Below is a small trained network, with its code and all its weights. Each question gives an input and a target symbol and asks what happens when units are switched off, that is, made to give their printed mean instead of their output.

import numpy as np


def w(rows, s, z=0):
    codes = np.array(rows[::2]) - 128.0
    scale = np.full(codes.shape[1], s)
    scale[-1] = z or s
    return codes * scale


def norm(h):
    return h / np.sqrt((h * h).mean(-1, keepdims=True) + 1e-5)


def softmax(a):
    e = np.exp(a - a.max(-1, keepdims=True))
    return e / e.sum(-1, keepdims=True)


def log_softmax(a):
    a = a - a.max(-1, keepdims=True)
    return a - np.log(np.exp(a).sum(-1, keepdims=True))


def net(x, mask):
    ids = ['αβδζηθσφψω'.index(c) for c in x.split()]
    T = len(ids)
    res = E[ids] + P[:T]
    u = 0
    for l in range(3):
        r = norm(res)
        for j in range(2):
            rows = slice(3 * j, 3 * j + 3)
            q, k, v = (r @ M[l][rows].T for M in (Q, K, V))
            z = softmax(np.where(np.tri(T) > 0, q @ k.T / 3**0.5, -1e9)) @ v
            o = O[l][rows]
            res = res + np.where(mask[u + j], z, o[:, -1]) @ o[:, :-1]
        u += 2
    return log_softmax(norm(res)[-1] @ U[:, :-1].T + U[:, -1])


Q, K, V, O = {}, {}, {}, {}
E = w([
[152,76,151,166,101,121,154],'α',
[184,92,136,209,110,151,115],'β',
[108,118,149,111,162,126,177],'δ',
[171,126,156,153,67,104,207],'ζ',
[158,182,142,162,105,89,137],'η',
[130,157,107,221,142,183,75],'θ',
[46,167,111,126,194,141,126],'σ',
[97,130,79,134,83,152,172],'φ',
[123,144,93,152,24,113,115],'ψ',
[251,178,15,168,177,99,120],'ω',
],0.018)
P = w([
[222,173,238,78,191,146,17],'0',
[130,156,186,186,167,101,133],'1',
[90,163,144,221,161,106,133],'2',
[68,158,91,203,142,97,133],'3',
[52,141,38,197,144,103,120],'4',
[34,146,18,177,129,93,126],'5',
[38,167,2,120,102,71,138],'6',
],0.0074)
Q[0] = w([
[150,98,137,107,140,77,111],'0.h1',
[149,122,125,84,104,155,118],'0.h1',
[127,144,80,138,139,104,141],'0.h1',
[98,202,91,247,92,89,237],'0.h2',
[187,97,148,88,126,108,92],'0.h2',
[134,130,104,98,62,151,152],'0.h2',
],0.014)
K[0] = w([
[160,166,123,109,110,151,148],'0.h1',
[180,75,143,95,130,125,144],'0.h1',
[138,147,72,102,120,125,127],'0.h1',
[96,202,10,141,109,132,109],'0.h2',
[149,103,201,122,191,117,120],'0.h2',
[88,73,136,129,114,50,81],'0.h2',
],0.013)
V[0] = w([
[205,67,163,116,151,78,157],'0.h1',
[134,175,197,74,146,157,79],'0.h1',
[139,112,62,65,146,137,110],'0.h1',
[132,170,144,113,119,72,59],'0.h2',
[90,6,169,114,135,67,66],'0.h2',
[98,111,123,146,34,191,97],'0.h2',
],0.012)
O[0] = w([
[46,208,176,246,145,162,135,66],'0.h1',
[144,96,211,127,164,188,170,81],'0.h1',
[124,167,123,142,243,95,125,97],'0.h1',
[191,110,118,140,74,1,110,110],'0.h2',
[96,190,131,137,63,125,19,9],'0.h2',
[203,106,200,61,140,170,50,185],'0.h2',
],0.0095,0.014)
Q[1] = w([
[178,105,64,116,130,97,162],'1.h1',
[116,148,89,75,85,136,97],'1.h1',
[10,132,151,151,134,229,124],'1.h1',
[99,108,175,116,53,138,103],'1.h2',
[132,170,174,111,111,188,177],'1.h2',
[84,109,118,91,58,128,107],'1.h2',
],0.013)
K[1] = w([
[150,140,50,120,91,90,69],'1.h1',
[76,108,114,152,49,159,114],'1.h1',
[150,79,253,181,152,122,165],'1.h1',
[133,146,110,167,150,24,126],'1.h2',
[92,145,159,202,111,87,99],'1.h2',
[110,89,83,182,99,113,176],'1.h2',
],0.012)
V[1] = w([
[89,85,168,134,65,39,153],'1.h1',
[199,188,112,245,119,3,50],'1.h1',
[126,186,108,97,85,219,169],'1.h1',
[135,164,174,122,191,69,48],'1.h2',
[231,168,96,97,200,136,138],'1.h2',
[140,94,91,19,117,196,130],'1.h2',
],0.0077)
O[1] = w([
[113,131,225,95,70,7,114,109],'1.h1',
[235,62,176,113,173,91,178,55],'1.h1',
[131,150,55,98,16,144,192,130],'1.h1',
[123,86,99,130,153,137,71,20],'1.h2',
[37,85,68,139,94,115,161,246],'1.h2',
[148,140,132,143,2,112,99,255],'1.h2',
],0.0094,0.0057)
Q[2] = w([
[107,163,227,238,186,109,149],'2.h1',
[104,131,136,180,62,114,117],'2.h1',
[41,187,214,250,196,168,27],'2.h1',
[52,195,187,124,130,185,12],'2.h2',
[189,149,71,104,79,149,169],'2.h2',
[126,108,187,203,189,139,137],'2.h2',
],0.012)
K[2] = w([
[207,92,165,231,244,126,84],'2.h1',
[67,118,157,98,254,152,115],'2.h1',
[94,135,245,240,177,79,110],'2.h1',
[77,105,225,236,119,96,29],'2.h2',
[210,119,58,37,167,97,94],'2.h2',
[135,70,203,145,117,176,157],'2.h2',
],0.0095)
V[2] = w([
[82,68,180,143,169,24,87],'2.h1',
[148,30,140,31,184,249,164],'2.h1',
[78,66,167,101,179,154,157],'2.h1',
[39,71,62,98,156,154,116],'2.h2',
[138,142,6,175,118,103,89],'2.h2',
[176,211,130,251,255,80,143],'2.h2',
],0.0085)
O[2] = w([
[68,127,109,184,64,155,72,44],'2.h1',
[223,226,112,207,157,166,179,249],'2.h1',
[150,198,105,195,97,5,137,147],'2.h1',
[157,178,145,153,154,72,101,175],'2.h2',
[240,141,78,189,188,147,249,146],'2.h2',
[102,76,2,103,191,161,165,31],'2.h2',
],0.0087,0.011)
U = w([
[78,134,160,157,138,186,55,202],'α',
[101,233,91,83,40,208,113,50],'β',
[44,115,184,100,106,171,207,33],'δ',
[108,36,171,111,124,53,194,70],'ζ',
[153,57,10,93,215,130,180,105],'η',
[210,48,155,27,95,120,39,98],'θ',
[112,226,36,159,80,55,113,253],'σ',
[45,184,140,125,197,150,160,112],'φ',
[163,91,121,141,183,220,64,114],'ψ',
[253,190,169,134,180,152,160,123],'ω',
],0.012,0.0055)

Each question gives the input, a string of symbols that net reads in full, and the target symbol t.
The units are the heads (3 rows each of Q, K, V and O). Each row of codes is followed by its name. A weight is (code - 128) times the scale printed after its matrix; where a second scale follows, it is the last column's (O and U).
mask holds one flag per head, layer by layer. A switched-off head (its flag False) gives its mean, the last column of its rows in O, instead of its output. The means were averaged over made-up inputs and are rounded, as every weight is.
A unit's drop is (log p(t) with every unit on - log p(t) with that unit switched off) / (log p(t) with every unit on - log p(t) with every unit switched off).
The circuit of an input: a set's keep is (log p(t) with only the set's units on - log p(t) with every unit switched off) / (log p(t) with every unit on - log p(t) with every unit switched off). Starting from all 6 units, units are removed one at a time, each time the one whose removal leaves the highest keep (on an exact tie, the one counted first), for as long as the keep stays at least 0.8.
units of the circuit, in order: the units of the circuit, biggest drop first
unit that matters most: the unit with the biggest drop
which heads matter: for each layer, one digit per head in row order, 1 if its drop is at least 0.15 and else 0, layers parted by /
input ω ζ δ β φ δ, target σ: units of the circuit, in order => (0.h1)
input η ψ ω φ ω φ ω, target η: which heads matter => 10 / 10 / 11
input ψ η φ β φ β, target β: units of the circuit, in order => (0.h1, 1.h1, 0.h2)
input δ θ φ ψ η φ, target θ: units of the circuit, in order => (2.h1, 0.h1, 1.h2)
input θ η ω ζ, target η: which heads matter => 00 / 00 / 01
input ζ β β σ, target σ: which heads matter => 11 / 10 / 10
input η φ φ ψ, target θ: units of the circuit, in order => (1.h1, 0.h2)
input ζ α η β, target ζ: units of the circuit, in order => (0.h2, 2.h1)
input σ ψ β, target θ: which heads matter => 01 / 00 / 00
input φ η ω ψ, target ω: which heads matter => 01 / 10 / 10
input δ η φ σ φ σ, target β: which heads matter => 01 / 11 / 00
input ζ φ α φ δ, target β: units of the circuit, in order => (0.h2, 1.h1, 0.h1)
input σ α ω σ ψ β, target θ: which heads matter => 00 / 00 / 10
input ζ η η, target ζ: units of the circuit, in order => (0.h2, 2.h1)
input α σ η, target σ: which heads matter => 11 / 00 / 10
input σ φ φ ψ δ, target θ: unit that matters most => 0.h1
input ψ η ψ θ, target θ: which heads matter => 01 / 00 / 00
input η ψ η η, target θ: units of the circuit, in order => (0.h2, 2.h1)
input φ ψ φ α σ β, target σ: which heads matter => 10 / 11 / 00
input φ β φ ω σ, target η: which heads matter => 10 / 10 / 00
input φ ω ω ζ η η ψ, target ω: units of the circuit, in order => (1.h1, 0.h2, 2.h1)
input φ σ η φ β, target β: unit that matters most => 1.h1
input η ω ω ω η η, target η: which heads matter => 00 / 00 / 01
input ω φ φ α σ ω, target η: units of the circuit, in order => (1.h1, 0.h1, 2.h1)
input σ η η δ, target ζ: which heads matter => 01 / 10 / 00
input ψ δ η η φ, target ω: which heads matter => 01 / 00 / 10
input ψ ψ ψ, target θ: unit that matters most => 0.h2
input δ φ φ η, target β: units of the circuit, in order => (0.h1, 1.h1, 0.h2)
